Here is a tiny trained network, its code and every weight. The questions are about switching its units off for an input and a class, where a switched-off unit gives its printed mean instead of its output.

import numpy as np


def w(rows, s, z=0):
    codes = np.array(rows[::2]) - 128.0
    scale = np.full(codes.shape[1], s)
    scale[-1] = z or s
    return codes * scale


def f(y):
    return y / 2 * (1 + np.tanh(0.7978845608 * (y + 0.044715 * y**3)))


def log_softmax(a):
    a = a - a.max(-1, keepdims=True)
    return a - np.log(np.exp(a).sum(-1, keepdims=True))


def net(x, mask):
    res = np.array(x, float).reshape(1, 6) / 4 @ E
    y = f(res @ A[0][:, :-1].T + A[0][:, -1])
    res = res + np.where(mask, y, B[0][:, -1]) @ B[0][:, :-1]
    return log_softmax(res[-1] @ U[:, :-1].T + U[:, -1])


A, B = {}, {}
E = w([
[102,81,197,216,161,194,109,52,182,185,175,33],'x0',
[113,127,170,129,115,113,100,183,125,165,109,135],'x1',
[90,109,36,182,175,184,204,214,93,169,106,114],'x2',
[160,178,121,193,209,48,90,181,150,110,229,176],'x3',
[2,121,65,160,119,135,70,109,207,79,80,183],'x4',
[91,199,164,183,37,64,186,167,122,57,122,59],'x5',
],0.0055)
A[0] = w([
[177,121,37,112,148,175,150,36,154,84,180,142,255],'n0',
[167,182,123,214,187,107,79,175,168,103,212,162,82],'n1',
[80,95,190,164,175,139,141,100,153,154,162,67,52],'n2',
[99,178,145,212,42,92,200,129,108,71,143,86,123],'n3',
[189,139,174,94,130,122,173,145,72,200,171,80,80],'n4',
[199,145,165,122,131,129,143,133,27,172,158,97,85],'n5',
[112,93,139,62,53,210,144,97,108,149,32,71,133],'n6',
[173,57,89,76,164,192,69,113,120,175,160,190,78],'n7',
[205,127,169,110,146,114,162,134,60,161,138,82,82],'n8',
[194,129,178,96,129,121,174,123,66,175,183,84,85],'n9',
[128,170,74,41,121,73,145,164,48,99,100,206,156],'n10',
[218,91,169,90,138,125,171,160,57,128,173,92,73],'n11',
[100,126,43,221,185,211,219,165,59,119,108,115,189],'n12',
[112,87,159,190,125,151,121,101,165,173,162,74,43],'n13',
[178,132,224,86,72,98,62,95,181,116,166,148,209],'n14',
[139,174,124,186,202,78,104,157,140,107,227,164,98],'n15',
[122,109,158,201,132,159,118,87,158,169,153,79,64],'n16',
[99,184,132,176,54,98,168,151,127,57,138,30,121],'n17',
[123,96,160,218,139,158,106,102,153,166,143,76,66],'n18',
[102,140,163,193,141,166,121,95,178,189,169,77,83],'n19',
[53,106,107,161,88,117,73,117,207,123,106,171,148],'n20',
[102,108,157,192,150,145,114,91,150,174,146,50,100],'n21',
[91,89,46,210,178,151,211,254,87,220,107,102,115],'n22',
[128,97,169,186,140,141,138,83,191,165,152,74,82],'n23',
[168,63,85,81,170,184,53,106,128,195,131,190,104],'n24',
[145,173,106,184,196,72,99,152,136,138,218,159,74],'n25',
[59,130,89,169,127,143,65,125,179,90,84,154,110],'n26',
[37,100,104,166,131,127,106,143,174,127,104,163,122],'n27',
[61,143,89,125,109,126,58,107,194,92,117,144,162],'n28',
],0.0052,0.0018)
B[0] = w([
[161,63,203,114,184,65,142,196,96,181,160,83,205],'n0',
[26,176,93,65,60,163,152,79,173,216,149,89,199],'n1',
[169,154,77,122,151,66,158,156,182,122,83,206,162],'n2',
[200,31,148,172,67,123,56,248,161,184,155,31,204],'n3',
[93,158,75,211,143,213,123,97,76,69,143,175,196],'n4',
[73,139,56,192,139,184,128,109,73,80,122,176,188],'n5',
[20,176,72,60,49,213,152,53,188,227,181,76,245],'n6',
[186,43,117,197,55,158,79,204,157,165,153,113,208],'n7',
[76,142,44,211,135,186,146,92,95,65,115,156,186],'n8',
[96,155,89,220,156,185,121,109,88,59,158,178,197],'n9',
[183,121,64,102,130,3,238,191,218,133,30,211,245],'n10',
[69,125,39,228,135,175,151,103,122,56,135,189,195],'n11',
[185,170,228,71,178,93,116,84,89,112,142,68,249],'n12',
[154,166,95,115,115,82,158,162,170,133,53,203,161],'n13',
[158,161,194,87,193,104,121,77,61,78,152,127,213],'n14',
[22,156,96,27,56,186,157,72,188,211,146,71,199],'n15',
[149,145,97,121,142,48,171,152,189,115,56,200,165],'n16',
[189,33,151,159,68,127,48,215,166,189,185,67,205],'n17',
[180,155,86,92,149,85,159,153,181,114,56,197,168],'n18',
[153,154,101,101,150,80,184,163,166,119,71,188,175],'n19',
[92,145,125,195,169,170,111,96,34,59,161,172,202],'n20',
[159,129,108,80,139,84,171,150,178,114,68,178,177],'n21',
[208,203,225,16,182,135,47,42,45,70,175,123,252],'n22',
[188,149,101,98,138,68,199,149,184,93,51,179,171],'n23',
[176,21,142,174,59,132,61,216,171,173,177,98,223],'n24',
[67,152,83,85,61,164,135,95,166,203,156,90,188],'n25',
[97,154,89,225,161,157,129,118,60,67,146,159,194],'n26',
[127,144,111,174,161,180,110,103,83,52,157,152,183],'n27',
[144,138,121,194,200,149,138,107,72,42,163,136,201],'n28',
],0.0047,0.004)
U = w([
[156,147,54,101,133,55,206,162,171,111,19,201,91],'0',
[65,148,63,254,146,183,121,93,70,57,143,165,76],'1',
[10,157,81,47,70,173,144,72,160,217,146,86,89],'2',
[184,43,149,183,92,123,57,202,142,164,163,91,84],'3',
[175,183,231,54,172,107,89,63,75,78,144,120,126],'4',
[108,117,146,126,148,106,150,121,104,134,136,117,254],'5',
],0.0086,0.0048)

Each question gives the input, the list of numbers given to net, and the class t.
The units are the neurons (one row each of A and B). Each row of codes is followed by its name. A weight is (code - 128) times the scale printed after its matrix; where a second scale follows, it is the last column's (A, B and U).
mask holds one flag per neuron, in row order. A switched-off neuron (its flag False) gives its mean, the last column of its row in B, instead of its output. The means were averaged over made-up inputs and are rounded, as every weight is.
A unit's drop is (log p(t) with every unit on - log p(t) with that unit switched off) / (log p(t) with every unit on - log p(t) with every unit switched off).
The circuit of an input: a set's keep is (log p(t) with only the set's units on - log p(t) with every unit switched off) / (log p(t) with every unit on - log p(t) with every unit switched off). Starting from the 12 units with the biggest drops (on a tie, the unit counted first), units are removed one at a time, each time the one whose removal leaves the highest keep (on an exact tie, the one counted first), for as long as the keep stays at least 0.8.
units of the circuit, in order: the units of the circuit, biggest drop first
most important unit: the unit with the biggest drop
k most important neurons: the k neurons with the biggest drops, biggest first
drop of u: that unit's drop, to one decimal
input [3,-4,-3,3,-5,-6], class 3: most important neuron : (n24)
input [-4,-4,6,1,0,-7], class 3: units of the circuit, in order : (n24 n7)
input [-7,0,-2,0,-7,-8], class 3: 2 most important neurons : (n24 n7)
input [1,-6,4,2,-2,6], class 3: units of the circuit, in order : (n3 n17)
input [-4,-1,-8,8,3,6], class 2: units of the circuit, in order : (n15 n1)
input [3,7,8,2,-6,1], class 4: 2 most important neurons : (n22 n12)
input [-5,-7,-6,-6,-7,-8], class 3: units of the circuit, in order : (n24 n7)
input [5,4,-6,5,4,8], class 3: 2 most important neurons : (n3 n17)
input [-7,6,-2,8,6,-4], class 2: 3 most important neurons : (n15 n1 n25)
input [-1,5,8,1,-7,2], class 4: 3 most important neurons : (n22 n12 n26)
input [4,5,-6,-7,-5,1], class 2: 2 most important neurons : (n6 n22)
input [-1,2,8,0,6,6], class 4: units of the circuit, in order : (n22 n12)
input [-6,2,-6,3,2,8], class 3: units of the circuit, in order : (n3 n17)
input [1,1,7,2,-4,8], class 3: most important unit : n3
input [-2,-6,4,2,4,-7], class 3: 2 most important neurons : (n24 n7)
input [6,-1,-1,2,-3,8], class 3: 3 most important neurons : (n3 n17 n10)
input [6,5,7,3,1,-2], class 4: 3 most important neurons : (n22 n12 n10)
input [3,2,8,3,-6,3], class 4: drop of n22 : 1.1
input [2,-6,-3,-6,-6,2], class 1: drop of n28 : -0.1
input [8,2,-6,-2,-4,-2], class 0: drop of n22 : 0.0
